Below are the code and all the weights of a small trained network. Each question names an input and a class and asks about switching units off, where a switched-off unit gives its printed mean instead of its output.

import numpy as np


def w(rows, s, z=0):
    codes = np.array(rows[::2]) - 128.0
    scale = np.full(codes.shape[1], s)
    scale[-1] = z or s
    return codes * scale


def norm(h):
    return h / np.sqrt((h * h).mean(-1, keepdims=True) + 1e-5)


def f(y):
    return y / 2 * (1 + np.tanh(0.7978845608 * (y + 0.044715 * y**3)))


def log_softmax(a):
    a = a - a.max(-1, keepdims=True)
    return a - np.log(np.exp(a).sum(-1, keepdims=True))


def net(x, mask):
    res = np.array(x, float).reshape(1, 2) / 4 @ E
    u = 0
    for l in range(2):
        y = f(norm(res) @ A[l][:, :-1].T + A[l][:, -1])
        res = res + np.where(mask[u : u + 13], y, B[l][:, -1]) @ B[l][:, :-1]
        u += 13
    return log_softmax(norm(res)[-1] @ U[:, :-1].T + U[:, -1])


A, B = {}, {}
E = w([
[132,195,75,208,195,187,150,122,194],'x0',
[129,2,168,211,125,153,158,58,179],'x1',
],0.006)
A[0] = w([
[155,107,134,157,132,120,150,121,118,184],'L0N0',
[149,142,100,103,137,130,149,158,104,133],'L0N1',
[37,97,94,97,98,125,135,176,176,10],'L0N2',
[56,160,157,167,143,156,82,145,156,69],'L0N3',
[167,183,138,157,115,106,95,130,90,125],'L0N4',
[253,164,207,243,150,28,112,169,74,141],'L0N5',
[56,148,156,59,100,144,219,99,170,255],'L0N6',
[186,124,177,207,136,105,108,128,96,117],'L0N7',
[37,131,99,113,137,165,92,124,178,55],'L0N8',
[106,118,139,119,113,149,131,76,156,203],'L0N9',
[155,138,94,102,155,171,196,103,128,130],'L0N10',
[131,78,110,70,101,135,144,135,101,158],'L0N11',
[89,101,94,68,101,108,162,147,189,170],'L0N12',
],0.0074,0.00083)
B[0] = w([
[79,145,91,98,129,109,103,185,140,186],'L0N0',
[54,83,165,131,145,113,141,108,199,210],'L0N1',
[128,131,158,137,196,158,158,89,78,116],'L0N2',
[182,103,144,153,114,55,124,151,93,178],'L0N3',
[61,86,169,123,143,116,130,112,210,210],'L0N4',
[105,128,136,146,111,150,126,121,123,131],'L0N5',
[122,126,124,132,144,119,86,141,126,159],'L0N6',
[71,160,102,65,158,130,116,176,143,181],'L0N7',
[184,107,152,131,133,81,132,158,111,156],'L0N8',
[75,151,86,80,144,106,99,196,145,205],'L0N9',
[176,102,131,157,99,50,108,153,111,184],'L0N10',
[193,168,123,255,155,91,68,144,138,251],'L0N11',
[122,128,152,143,166,147,100,128,111,152],'L0N12',
],0.0063,0.0022)
A[1] = w([
[218,200,70,183,134,214,224,77,116,71],'L1N0',
[157,106,207,73,78,78,215,69,137,79],'L1N1',
[190,52,155,102,66,65,254,99,176,136],'L1N2',
[162,104,137,73,62,138,121,114,38,120],'L1N3',
[87,22,89,92,94,253,199,65,132,83],'L1N4',
[132,76,148,142,165,201,165,98,110,76],'L1N5',
[149,70,108,175,125,161,128,113,128,99],'L1N6',
[113,234,134,5,114,169,188,96,100,81],'L1N7',
[192,89,169,98,57,152,120,77,10,4],'L1N8',
[90,180,167,209,167,237,66,41,139,62],'L1N9',
[119,147,95,128,131,152,150,127,162,143],'L1N10',
[205,171,100,179,105,188,197,77,132,97],'L1N11',
[154,156,2,76,103,166,96,207,40,125],'L1N12',
],0.0078,0.0013)
B[1] = w([
[201,47,130,128,188,111,120,168,45,236],'L1N0',
[108,149,154,165,166,54,97,178,192,142],'L1N1',
[33,111,155,91,120,158,101,107,157,208],'L1N2',
[163,78,110,200,223,173,127,135,124,183],'L1N3',
[183,181,76,117,64,190,204,74,100,253],'L1N4',
[115,183,86,111,1,69,51,159,104,149],'L1N5',
[134,227,147,80,121,135,179,99,135,229],'L1N6',
[163,119,55,125,9,214,200,57,104,252],'L1N7',
[219,162,86,136,207,104,129,198,65,205],'L1N8',
[26,83,170,77,129,103,121,141,192,180],'L1N9',
[108,61,205,112,98,109,43,110,56,179],'L1N10',
[176,183,123,158,186,110,87,166,88,180],'L1N11',
[33,114,208,129,135,89,112,106,224,211],'L1N12',
],0.0092,0.0027)
U = w([
[206,101,139,142,190,104,99,170,65,245],'0',
[124,152,103,74,5,182,176,60,123,177],'1',
[35,92,201,96,124,87,96,128,202,6],'2',
],0.011,0.0012)

Each question gives the input, the list of numbers given to net, and the class t.
The units are the neurons (one row each of A and B). Each row of codes is followed by its name. A weight is (code - 128) times the scale printed after its matrix; where a second scale follows, it is the last column's (A, B and U).
mask holds one flag per neuron, layer by layer. A switched-off neuron (its flag False) gives its mean, the last column of its row in B, instead of its output. The means were averaged over made-up inputs and are rounded, as every weight is.
A unit's drop is (log p(t) with every unit on - log p(t) with that unit switched off) / (log p(t) with every unit on - log p(t) with every unit switched off).
The circuit of an input: a set's keep is (log p(t) with only the set's units on - log p(t) with every unit switched off) / (log p(t) with every unit on - log p(t) with every unit switched off). Starting from the 12 units with the biggest drops (on a tie, the unit counted first), units are removed one at a time, each time the one whose removal leaves the highest keep (on an exact tie, the one counted first), for as long as the keep stays at least 0.8.
units of the circuit, in order: the units of the circuit, biggest drop first
most important unit: the unit with the biggest drop
k most important neurons: the k neurons with the biggest drops, biggest first
k most important neurons of layer l: the k neurons of layer l with the biggest drops, biggest first
drop of u: that unit's drop, to one decimal
input [-6,8], class 1: units of the circuit, in order -> (L1N4)
input [-3,2], class 2: 4 most important neurons of layer 0 -> (L0N11; L0N3; L0N10; L0N8)
input [3,3], class 2: 3 most important neurons of layer 0 -> (L0N11; L0N9; L0N0)
input [-7,8], class 1: 3 most important neurons -> (L1N4; L0N3; L0N10)
input [-3,3], class 2: 3 most important neurons of layer 0 -> (L0N11; L0N3; L0N7)
input [7,-8], class 1: 2 most important neurons -> (L0N11; L1N7)
input [3,-3], class 2: 4 most important neurons -> (L0N4; L0N1; L0N11; L1N7)
input [-7,7], class 0: 2 most important neurons of layer 1 -> (L1N8; L1N7)
input [7,6], class 0: 3 most important neurons -> (L1N0; L0N4; L0N1)
input [-1,3], class 2: 2 most important neurons -> (L0N9; L0N0)
input [4,6], class 1: 2 most important neurons -> (L0N11; L1N4)
input [6,8], class 1: drop of L1N4 -> 4.1
input [0,7], class 1: drop of L1N4 -> 0.1
input [-2,5], class 1: drop of L0N1 -> 0.0
input [-4,3], class 0: most important unit -> L0N4
